Here is a tiny trained network, its code and every weight. The questions are about switching its units off for an input and a class, where a switched-off unit gives its printed mean instead of its output.

import numpy as np


def w(rows, s, z=0):
    codes = np.array(rows[::2]) - 128.0
    scale = np.full(codes.shape[1], s)
    scale[-1] = z or s
    return codes * scale


def f(y):
    return y / 2 * (1 + np.tanh(0.7978845608 * (y + 0.044715 * y**3)))


def log_softmax(a):
    a = a - a.max(-1, keepdims=True)
    return a - np.log(np.exp(a).sum(-1, keepdims=True))


def net(x, mask):
    res = np.array(x, float).reshape(1, 4) / 4 @ E
    y = f(res @ A[0][:, :-1].T + A[0][:, -1])
    res = res + np.where(mask, y, B[0][:, -1]) @ B[0][:, :-1]
    return log_softmax(res[-1] @ U[:, :-1].T + U[:, -1])


A, B = {}, {}
E = w([
[222,155,218,66,104,78],'x0',
[72,228,173,92,120,187],'x1',
[170,70,144,19,255,194],'x2',
[211,214,77,207,180,149],'x3',
],0.0086)
A[0] = w([
[86,147,67,155,179,151,86],'n1',
[185,97,162,128,110,70,150],'n2',
[80,145,138,141,79,89,104],'n3',
[136,130,123,196,94,68,82],'n4',
[144,49,84,165,128,123,132],'n5',
[186,158,188,107,113,92,90],'n6',
[193,45,108,112,161,156,70],'n7',
[70,87,218,106,119,96,253],'n8',
[78,86,97,185,138,208,55],'n9',
[200,167,107,162,179,175,60],'n10',
[163,150,195,111,137,89,8],'n11',
[103,154,154,164,74,53,73],'n12',
[165,180,130,177,157,148,215],'n13',
[176,49,103,132,141,97,176],'n14',
[143,119,129,68,184,177,89],'n15',
[77,36,179,74,138,172,76],'n16',
[46,86,100,130,127,164,131],'n17',
[92,194,180,97,108,251,117],'n18',
],0.013,0.0045)
B[0] = w([
[181,195,170,134,135,66,179],'n1',
[145,188,67,76,125,104,193],'n2',
[169,106,201,193,191,157,190],'n3',
[93,130,181,157,169,238,196],'n4',
[208,188,58,91,83,142,189],'n5',
[162,217,106,102,182,74,192],'n6',
[90,187,140,148,109,189,204],'n7',
[187,89,104,218,73,76,246],'n8',
[128,249,146,47,210,75,189],'n9',
[159,31,235,197,52,90,187],'n10',
[145,221,144,58,193,90,166],'n11',
[114,146,188,166,175,201,205],'n12',
[208,40,136,193,78,80,195],'n13',
[172,143,110,161,86,205,203],'n14',
[61,153,199,198,229,188,211],'n15',
[154,102,203,211,114,117,240],'n16',
[196,184,137,137,109,65,202],'n17',
[197,134,1,115,51,211,219],'n18',
],0.0095,0.012)
U = w([
[81,139,224,184,180,214,115],'0',
[153,212,140,121,172,4,113],'1',
[149,69,198,192,73,48,147],'2',
[150,149,44,143,81,209,179],'3',
[135,81,71,176,126,98,254],'4',
[76,125,115,66,130,106,82],'5',
[50,63,63,123,145,103,82],'6',
[21,131,147,106,143,136,96],'7',
],0.012,0.0083)

Each question gives the input, the list of numbers given to net, and the class t.
The units are the neurons (one row each of A and B). Each row of codes is followed by its name. A weight is (code - 128) times the scale printed after its matrix; where a second scale follows, it is the last column's (A, B and U).
mask holds one flag per neuron, in row order. A switched-off neuron (its flag False) gives its mean, the last column of its row in B, instead of its output. The means were averaged over made-up inputs and are rounded, as every weight is.
A unit's drop is (log p(t) with every unit on - log p(t) with that unit switched off) / (log p(t) with every unit on - log p(t) with every unit switched off).
most important unit: the unit with the biggest drop
k most important neurons: the k neurons with the biggest drops, biggest first
drop of u: that unit's drop, to one decimal
input [-1,5,0,-6], class 2: most important unit : n16
input [-5,8,-8,7], class 0: 4 most important neurons : n4; n12; n3; n8
input [-6,3,-4,-5], class 1: 2 most important neurons : n9; n17
input [6,-2,-6,6], class 0: 4 most important neurons : n4; n12; n8; n17
input [-7,-8,4,-7], class 3: 3 most important neurons : n14; n5; n7
input [-8,3,-6,-8], class 1: 2 most important neurons : n9; n17
input [5,-5,-7,7], class 0: 3 most important neurons : n4; n12; n8
input [8,0,5,-7], class 1: 2 most important neurons : n11; n6
input [7,6,2,8], class 2: 2 most important neurons : n10; n13
input [6,-6,2,-5], class 1: 4 most important neurons : n18; n2; n6; n11
input [7,8,-7,-1], class 3: 2 most important neurons : n18; n15
input [3,6,-6,5], class 0: 3 most important neurons : n12; n8; n4
input [-2,-8,3,5], class 3: 2 most important neurons : n5; n14
input [-8,2,-7,-7], class 1: most important unit : n17
input [3,5,-3,6], class 2: 2 most important neurons : n13; n10
input [1,7,-5,4], class 3: 3 most important neurons : n18; n15; n16
input [-8,-8,-6,6], class 1: 4 most important neurons : n9; n1; n18; n5
input [-2,6,-2,-2], class 3: drop of n18 : 0.3
input [-2,1,-7,6], class 0: drop of n4 : 1.3
input [2,0,-5,7], class 2: most important unit : n13
input [7,-5,6,-1], class 1: drop of n12 : 1.1
input [-1,-1,0,2], class 4: drop of n10 : 0.2
